Each row has a hidden trait or not; one of two labels after the row says which. A new part has a new trait and new labels.
In the rows, 128 means zero.
| 126 | 130 | 128 | 129 | 121 | 133 | 155 | 181 | 181 | 189 | 180 | 136 | 128 | 124 | 127 | 127 | 127 | 126 | 130 | 129 | 126 | 128 | 129 | 128 | 121 | 124 | 126 | 128 | 129 | 125 | 128 | 128 | 114 | 132 | 128 | 130 | 129 | 127 | 127 | 126 | 134 | 132 | 128 | 133 | 123 | 130 | 129 | 127 |
kon
| 128 | 127 | 129 | 130 | 123 | 129 | 119 | 132 | 133 | 126 | 125 | 125 | 127 | 129 | 127 | 127 | 122 | 129 | 125 | 125 | 132 | 128 | 121 | 135 | 133 | 131 | 133 | 149 | 160 | 195 | 165 | 190 | 139 | 129 | 126 | 125 | 131 | 128 | 128 | 123 | 128 | 123 | 127 | 129 | 132 | 128 | 128 | 126 |
sira
| 127 | 124 | 128 | 126 | 129 | 127 | 129 | 126 | 126 | 127 | 129 | 128 | 126 | 128 | 128 | 127 | 125 | 125 | 127 | 125 | 129 | 130 | 131 | 144 | 160 | 185 | 177 | 174 | 145 | 135 | 129 | 122 | 129 | 126 | 127 | 125 | 128 | 130 | 136 |  51 | 132 | 125 | 128 | 130 | 124 | 132 | 128 | 129 |
kon
| 129 | 131 | 129 | 127 | 127 | 130 | 124 | 129 | 131 | 125 | 123 | 125 | 129 | 130 | 129 | 128 | 151 | 180 | 175 | 194 | 156 | 142 | 128 | 132 | 132 | 127 | 126 | 128 | 128 | 131 | 126 | 129 | 130 | 127 | 128 | 122 | 132 | 127 | 127 | 125 | 130 | 122 | 129 | 120 | 124 | 126 | 126 | 126 |
kon
| 128 | 127 | 131 | 126 | 128 | 130 | 120 | 129 | 128 | 127 | 128 | 127 | 125 | 129 | 130 | 131 | 130 | 127 | 130 | 129 | 127 | 125 | 132 | 127 | 126 | 130 | 127 | 130 | 125 | 127 | 127 | 129 | 129 | 127 | 127 | 130 | 128 | 129 | 127 | 128 | 128 | 136 | 137 | 179 | 225 | 216 | 152 | 157 |
sira
| 127 | 128 | 128 | 129 | 130 | 129 | 128 | 126 | 126 | 130 | 129 | 129 | 129 | 129 | 128 | 129 | 131 | 128 | 129 | 129 | 127 | 128 | 130 | 126 | 124 | 130 | 132 | 158 | 174 | 191 | 159 | 170 | 134 | 133 | 127 | 129 | 127 | 127 | 129 | 138 | 127 | 127 | 125 | 129 | 131 | 134 | 127 | 127 |
kon
| 130 | 128 | 129 | 128 | 130 | 129 | 128 | 136 | 149 | 191 | 253 | 165 | 141 | 133 | 129 | 131 | 131 | 129 | 129 | 125 | 127 | 125 | 134 | 126 | 122 | 127 | 121 | 133 | 132 | 125 | 127 | 130 | 129 | 123 | 125 | 127 | 124 | 126 | 131 | 134 | 125 | 133 | 128 | 134 | 131 | 132 | 130 | 133 |
kon
| 158 | 204 | 187 | 169 | 143 | 139 | 133 | 130 | 131 | 128 | 132 | 128 | 128 | 130 | 127 | 128 | 125 | 127 | 128 | 127 | 130 | 125 | 125 | 131 | 131 | 131 | 132 | 122 | 122 | 121 | 127 | 121 | 127 | 125 | 127 | 127 | 132 | 126 | 126 | 126 | 125 | 121 | 128 | 125 | 119 | 126 | 128 | 127 |
kon
| 130 | 134 | 131 | 130 | 130 | 129 | 129 | 122 | 136 | 137 | 127 | 131 | 130 | 125 | 129 | 132 | 136 | 127 | 131 | 140 | 120 | 119 | 132 | 104 | 119 | 128 | 120 | 131 | 128 | 121 | 130 | 138 | 127 | 132 | 133 | 148 | 171 | 178 | 180 | 200 | 144 | 144 | 128 | 135 | 122 | 131 | 127 | 130 |
sira
| 127 | 132 | 127 | 124 | 128 | 113 | 132 | 126 | 126 | 129 | 127 | 129 | 129 | 129 | 127 | 129 | 128 | 129 | 131 | 129 | 133 | 127 | 128 | 127 | 126 | 129 | 132 | 153 | 167 | 194 | 164 | 182 | 136 | 131 | 130 | 131 | 129 | 129 | 132 | 129 | 134 | 132 | 118 | 132 | 122 | 133 | 127 | 127 |
kon
| 168 | 164 | 137 | 131 | 128 | 129 | 126 | 128 | 124 | 122 | 127 | 129 | 128 | 126 | 128 | 129 | 124 | 127 | 127 | 126 | 132 | 132 | 124 | 130 | 129 | 124 | 130 | 127 | 128 | 129 | 130 | 128 | 129 | 127 | 130 | 133 | 131 | 125 | 129 | 127 | 130 | 127 | 130 | 130 | 127 | 129 | 127 | 126 |
kon
| 126 | 127 | 128 | 129 | 126 | 126 | 121 | 125 | 126 | 131 | 124 | 130 | 129 | 131 | 130 | 127 | 128 | 127 | 131 | 129 | 128 | 130 | 136 | 126 | 124 | 127 | 122 | 127 | 129 | 123 | 127 | 134 | 144 | 181 | 184 | 192 | 170 | 139 | 129 | 137 | 121 | 131 | 129 | 132 | 121 | 133 | 127 | 127 |
sira
| 131 | 131 | 125 | 130 | 126 | 128 | 125 | 129 | 130 | 123 | 113 | 127 | 128 | 129 | 129 | 127 | 124 | 128 | 126 | 124 | 131 | 130 | 124 | 130 | 128 | 127 | 133 | 133 | 126 | 127 | 128 | 127 | 127 | 126 | 126 | 126 | 127 | 128 | 136 | 126 | 144 | 164 | 178 | 199 | 206 | 154 | 133 | 126 |
sira
| 128 | 129 | 128 | 134 | 129 | 129 | 122 | 137 | 130 | 121 | 128 | 125 | 127 | 129 | 126 | 127 | 118 | 136 | 126 | 120 | 137 | 143 | 109 | 138 | 135 | 132 | 138 | 122 | 123 | 135 | 130 | 138 | 128 | 121 | 126 | 117 | 141 | 147 | 171 | 227 | 218 | 165 | 137 | 118 | 129 | 123 | 128 | 126 |
sira

| 144 | 144 | 175 | 140 | 120 | 107 | 153 | 106 | 112 | 145 | 148 | 102 |  88 | 121 | 120 | 134 | 148 | 134 | 106 | 183 | 141 |
tuk
| 150 | 127 | 109 | 123 | 115 | 115 | 135 | 122 | 126 | 130 | 132 | 141 | 121 | 134 |  92 | 136 | 127 | 122 | 117 | 116 | 114 |
peze
| 122 | 131 | 148 | 138 | 103 | 133 | 135 | 135 | 123 | 104 | 119 | 110 | 111 | 123 | 106 | 135 | 129 | 135 | 115 | 140 | 148 |
tuk
| 125 | 144 | 156 | 150 | 104 | 122 | 115 | 120 |  90 | 137 | 165 | 119 | 122 | 117 | 170 | 127 | 101 | 131 | 144 | 135 | 159 |
tuk
| 132 | 166 | 106 |  90 | 145 | 137 |  86 | 148 | 111 | 120 | 136 | 106 |  71 | 133 |  90 | 161 | 163 | 200 | 141 | 206 | 174 |
tuk
| 109 | 192 | 102 |  89 | 123 | 120 |  93 | 139 |  74 | 109 | 137 | 139 |  66 | 118 |  98 | 194 | 201 | 190 | 104 | 227 | 166 |
peze
| 162 | 134 | 141 | 135 |  91 | 120 | 137 | 126 | 133 | 113 | 153 | 144 | 111 | 127 |  98 | 155 | 135 | 127 | 125 | 154 | 109 |
peze
| 131 | 146 | 155 | 148 | 128 | 114 | 138 | 118 |  93 | 118 | 136 | 119 | 157 | 121 | 106 | 127 | 133 | 116 | 116 | 136 | 137 |
peze
| 139 | 227 | 133 |  64 | 117 | 113 |  98 | 142 |  85 |  78 | 177 | 104 |  47 | 115 |  90 | 184 | 199 | 180 |  99 | 216 | 169 |
tuk
| 148 | 165 | 105 | 184 |  63 | 121 | 138 |  96 | 145 | 102 | 137 | 103 | 151 | 145 | 113 | 128 | 116 | 122 | 143 | 105 | 133 |
peze
| 127 | 130 | 143 | 142 | 152 | 121 | 113 | 125 | 117 | 126 | 145 | 118 | 106 | 129 | 143 | 120 | 136 | 130 | 112 | 138 | 123 |
peze
| 130 | 117 | 130 | 156 | 147 | 159 | 149 | 148 | 150 | 141 | 130 | 110 | 193 | 112 | 156 | 129 | 139 | 146 | 120 | 115 | 150 |
peze
| 129 | 178 | 101 |  80 | 157 | 147 |  92 | 146 | 113 | 114 | 141 | 108 |  58 | 128 |  91 | 171 | 171 | 187 | 135 | 182 | 178 |
tuk
| 151 | 164 | 104 | 193 |  68 | 119 | 133 |  89 | 150 | 106 | 147 |  95 | 152 | 145 | 101 | 127 | 116 | 119 | 145 | 108 | 134 |
peze
| 121 | 193 | 123 |  85 | 136 | 120 |  75 | 137 |  73 | 102 | 156 | 135 |  66 | 127 | 110 | 188 | 198 | 188 | 105 | 222 | 151 |
peze
| 146 | 146 | 130 | 158 | 133 | 117 | 135 | 128 | 124 | 118 | 172 | 144 | 151 | 129 | 127 | 132 | 127 | 119 | 112 | 144 | 129 |
peze
| 129 | 132 | 146 | 191 | 141 | 142 | 122 | 133 | 150 | 157 | 127 | 115 | 154 | 104 | 122 | 122 | 122 | 137 | 117 | 117 | 147 |
tuk
| 139 | 153 | 162 | 147 |  92 | 126 | 126 | 123 | 105 | 128 | 194 |  92 | 112 | 116 | 168 | 137 | 118 | 123 | 125 | 159 | 175 |
peze
| 155 | 176 | 112 | 182 |  51 | 109 | 147 |  85 | 157 | 110 | 152 |  92 | 150 | 146 |  71 | 124 | 107 | 120 | 148 | 112 | 125 |
tuk
| 126 | 198 |  95 |  89 | 134 | 133 | 102 | 137 |  99 | 111 | 145 | 111 |  39 | 117 |  73 | 187 | 190 | 184 | 118 | 205 | 190 |
peze
| 152 | 126 | 130 | 128 | 112 | 109 | 146 | 118 | 122 | 157 | 149 | 139 | 141 | 142 | 118 | 143 | 141 | 130 | 123 | 127 | 106 |
tuk
| 135 | 136 | 145 | 130 | 160 | 145 | 155 | 124 | 119 | 120 | 129 | 132 | 210 | 117 | 164 | 135 | 138 | 146 | 117 | 108 | 137 |
tuk
| 131 | 134 | 116 | 116 | 127 | 121 | 128 | 125 | 119 | 123 | 114 | 111 | 106 | 130 |  93 | 118 | 125 | 123 | 108 | 121 | 137 |
tuk
| 140 | 157 |  98 | 185 |  57 | 115 | 140 |  95 | 153 | 116 | 122 | 113 | 154 | 136 | 114 | 120 | 101 | 132 | 153 | 105 | 122 |
peze
| 157 | 187 | 123 | 180 |  41 | 104 | 148 |  84 | 145 | 108 | 146 |  98 | 150 | 146 |  80 | 126 | 105 | 124 | 142 | 122 | 122 |
tuk
| 128 | 132 | 142 | 192 | 153 | 139 | 122 | 130 | 135 | 153 | 114 | 130 | 178 | 106 | 124 | 120 | 122 | 143 | 129 | 102 | 129 |
tuk
| 151 | 169 | 112 | 200 |  51 | 111 | 137 |  87 | 137 | 108 | 132 | 105 | 156 | 143 | 110 | 128 | 107 | 125 | 142 | 118 | 130 |
peze
| 168 | 152 | 144 | 120 | 123 | 118 | 122 | 118 | 123 | 144 | 149 | 107 |  92 | 128 | 119 | 129 | 151 | 121 | 124 | 202 | 117 |
peze
| 153 | 172 | 106 | 180 |  55 | 116 | 149 |  95 | 160 | 108 | 148 |  98 | 163 | 149 |  86 | 121 | 111 | 117 | 141 | 105 | 136 |
peze
| 123 | 117 | 169 | 141 | 103 | 127 | 151 | 130 | 124 | 140 | 137 | 122 | 138 | 131 | 135 | 148 | 143 | 147 | 124 | 145 | 136 |
tuk
| 159 | 150 | 129 | 111 | 109 | 135 | 107 | 135 | 130 | 113 | 138 | 110 | 111 | 133 | 111 | 132 | 140 | 120 | 129 | 166 | 119 |
peze
| 143 | 136 | 147 | 128 |  86 | 137 | 127 | 140 | 132 | 101 | 141 | 126 | 136 | 133 | 113 | 152 | 138 | 131 | 130 | 135 | 123 |
tuk
| 131 | 140 | 165 | 165 | 170 | 121 | 126 | 129 | 118 | 132 | 120 |  99 | 153 | 114 | 157 | 136 | 134 | 119 | 104 | 164 | 160 |
peze
| 138 | 149 | 106 | 174 |  62 | 125 | 140 | 105 | 147 | 110 | 117 | 105 | 168 | 157 |  96 | 126 |  99 | 124 | 141 | 105 | 143 |
tuk
| 152 | 147 | 122 | 116 | 100 | 129 | 115 | 136 | 125 | 110 | 143 | 120 | 142 | 142 | 102 | 142 | 137 | 122 | 125 | 116 | 115 |
peze

New part:
| 116 | 142 | 120 | 155 | 158 | 142 | 120 | 119 | 120 | 138 | 133 | 144 | 126 | 124 | 115 | 136 | 137 | 117 | 147 | 120 | 119 | 119 | 130 | 167 | 118 |
L
| 157 | 124 | 138 | 132 | 139 | 137 | 151 | 152 | 104 | 123 | 130 | 109 | 134 | 159 | 133 | 123 | 104 | 115 |  98 | 132 | 135 | 142 | 127 |  90 | 150 |
L
| 119 | 141 | 122 | 151 | 156 | 146 |  92 | 110 | 116 | 140 | 137 | 144 | 128 | 129 | 118 | 132 | 141 | 121 | 152 | 115 | 127 | 116 | 127 | 165 | 131 |
L
| 107 | 134 | 142 | 142 | 131 | 119 | 254 | 164 | 140 | 128 | 123 | 115 | 119 | 121 | 152 | 124 | 112 | 116 |  97 | 152 | 104 | 146 | 133 | 118 | 109 |
N
|  93 | 134 | 126 | 138 | 136 | 113 | 179 | 146 | 130 | 127 | 134 | 148 | 125 | 115 | 132 | 125 | 137 | 123 | 143 | 134 | 112 | 140 | 130 | 144 |  74 |
N
| 150 | 139 | 139 | 143 | 151 | 138 | 181 | 151 |  92 | 120 | 138 | 113 | 135 | 164 | 129 | 119 | 100 | 114 |  96 | 132 | 128 | 136 | 127 |  87 | 150 |
L
| 131 | 125 | 141 | 128 | 112 | 120 | 188 | 117 | 145 | 121 | 129 | 115 | 129 | 121 | 134 | 120 | 109 | 139 | 107 | 142 | 119 | 111 | 128 |  91 | 157 |
N
| 117 | 134 | 135 | 132 | 128 | 115 | 207 | 161 | 137 | 131 | 126 | 131 | 121 | 116 | 143 | 129 | 130 | 118 | 124 | 145 | 109 | 139 | 132 | 136 |  86 |
N
| 142 | 128 |  96 | 162 | 138 | 132 | 104 | 137 | 140 | 120 | 126 | 140 | 109 | 134 | 107 | 110 | 122 | 133 | 135 | 115 | 121 | 123 | 135 |  87 |  86 |
L
| 159 | 133 | 113 | 136 | 135 | 136 | 142 | 161 | 129 | 127 | 112 | 113 | 111 | 146 | 109 | 123 | 115 | 116 | 112 | 121 | 128 | 155 | 135 | 106 | 106 |
L
| 120 | 128 | 145 | 117 | 109 | 116 | 207 | 141 | 147 | 129 | 122 | 108 | 124 | 112 | 159 | 135 | 116 | 127 |  91 | 151 | 116 | 134 | 128 | 118 | 145 |
N
| 152 | 116 |  97 | 143 | 132 | 136 |  93 | 148 | 138 | 125 | 117 | 130 | 109 | 138 | 105 | 120 | 125 | 128 | 129 | 116 | 129 | 141 | 134 | 103 |  92 |
L
| 134 | 143 | 126 | 168 | 134 | 123 | 185 | 125 | 140 | 112 | 136 | 130 | 123 | 128 | 138 | 104 |  98 | 139 | 115 | 136 | 112 |  99 | 132 |  67 | 134 |
L
| 130 | 109 | 134 | 154 | 151 | 143 | 120 | 132 | 105 | 128 | 148 | 132 | 136 | 149 | 135 | 117 | 121 | 122 | 128 | 124 | 131 | 117 | 124 | 109 | 149 |
L
| 121 | 129 | 123 | 154 | 154 | 147 |  88 | 114 | 116 | 137 | 143 | 142 | 129 | 128 | 126 | 128 | 143 | 124 | 149 | 115 | 130 | 115 | 125 | 145 | 133 |
L
| 135 | 130 | 117 | 161 | 127 | 124 | 143 | 118 | 143 | 115 | 135 | 133 | 120 | 127 | 134 | 112 | 112 | 145 | 127 | 128 | 118 | 102 | 131 |  69 | 125 |
L
| 160 | 130 | 107 | 147 | 141 | 138 | 118 | 161 | 134 | 125 | 115 | 127 | 108 | 144 | 104 | 119 | 114 | 117 | 114 | 120 | 125 | 149 | 136 | 105 |  93 |
L
| 143 | 122 | 139 | 136 | 145 | 138 | 139 | 134 | 104 | 124 | 141 | 118 | 136 | 150 | 134 | 120 | 114 | 120 | 113 | 125 | 136 | 128 | 124 |  95 | 160 |
L
| 156 | 139 | 135 | 139 | 146 | 137 | 177 | 166 | 108 | 119 | 126 | 106 | 127 | 159 | 126 | 121 |  93 | 108 |  87 | 135 | 129 | 146 | 128 |  88 | 141 |
N
| 144 | 134 | 103 | 166 | 139 | 130 |  97 | 127 | 141 | 119 | 130 | 141 | 112 | 131 | 107 | 107 | 121 | 137 | 134 | 116 | 120 | 116 | 134 |  76 |  94 |
L
| 156 | 133 | 121 | 146 | 161 | 138 | 163 | 175 | 121 | 122 | 115 | 110 | 114 | 154 | 112 | 121 | 102 | 111 |  99 | 126 | 122 | 156 | 137 | 111 | 113 |
L
| 123 | 129 | 146 | 138 | 118 | 117 | 220 | 142 | 148 | 122 | 124 | 106 | 127 | 118 | 154 | 123 | 110 | 130 |  92 | 152 | 113 | 123 | 131 | 107 | 147 |
N
| 128 | 133 | 144 | 131 | 116 | 120 | 209 | 131 | 145 | 122 | 126 | 109 | 126 | 118 | 153 | 120 | 104 | 135 |  97 | 147 |  94 | 120 | 129 | 104 | 157 |
N
| 136 | 131 | 117 | 161 | 129 | 125 | 130 | 114 | 152 | 116 | 134 | 137 | 118 | 131 | 123 | 105 | 116 | 144 | 134 | 122 | 121 | 102 | 131 |  74 | 117 |
L
| 103 | 132 | 137 | 124 | 120 | 117 | 209 | 155 | 141 | 133 | 122 | 122 | 122 | 114 | 144 | 131 | 132 | 119 | 114 | 148 | 112 | 147 | 130 | 149 | 103 |
N
| 152 | 127 | 100 | 153 | 137 | 136 |  89 | 142 | 139 | 123 | 120 | 142 | 108 | 135 | 105 | 114 | 124 | 130 | 137 | 114 | 125 | 128 | 135 |  92 |  88 |
L
| 158 | 129 | 129 | 133 | 138 | 137 | 159 | 166 | 111 | 122 | 120 | 107 | 128 | 156 | 123 | 125 | 100 | 109 |  89 | 131 | 132 | 158 | 132 |  99 | 133 |
N
| 139 | 139 | 103 | 168 | 135 | 129 | 125 | 124 | 139 | 117 | 132 | 138 | 113 | 133 | 114 | 109 | 120 | 138 | 143 | 118 | 119 | 105 | 132 |  71 | 100 |
L
| 135 | 133 | 135 | 144 | 147 | 140 | 134 | 127 | 104 | 127 | 146 | 126 | 137 | 153 | 138 | 117 | 112 | 121 | 117 | 126 | 135 | 128 | 124 | 100 | 162 |
L
|  93 | 136 | 129 | 138 | 136 | 115 | 197 | 141 | 132 | 129 | 130 | 139 | 121 | 115 | 136 | 125 | 133 | 121 | 130 | 141 | 109 | 144 | 132 | 142 |  75 |
N
| 122 | 131 | 128 | 166 | 161 | 146 | 120 | 123 | 113 | 131 | 148 | 141 | 130 | 138 | 129 | 119 | 126 | 122 | 141 | 122 | 127 | 116 | 126 | 128 | 132 |
L
| 126 | 133 | 128 | 160 | 162 | 145 | 118 | 125 | 105 | 130 | 149 | 137 | 132 | 148 | 139 | 118 | 126 | 123 | 138 | 123 | 130 | 116 | 125 | 117 | 151 |
L
| 138 | 136 | 129 | 150 | 122 | 121 | 180 | 122 | 145 | 118 | 134 | 119 | 126 | 124 | 143 | 112 | 104 | 142 | 112 | 140 | 117 | 102 | 130 |  81 | 150 |
L
| 163 | 233 | 126 | 113 | 123 | 139 | 111 | 155 | 122 | 126 | 113 | 108 | 122 | 155 | 119 | 131 | 117 | 115 | 101 | 126 | 142 | 156 | 130 | 123 | 125 |
L
| 115 | 131 | 143 | 125 | 120 | 118 | 234 | 156 | 147 | 129 | 124 | 111 | 122 | 114 | 154 | 129 | 114 | 122 |  93 | 154 | 109 | 141 | 130 | 119 | 127 |
N
|  96 | 131 | 128 | 139 | 137 | 114 | 165 | 136 | 124 | 127 | 138 | 151 | 127 | 114 | 125 | 123 | 143 | 123 | 149 | 131 | 111 | 133 | 130 | 150 |  83 |
L
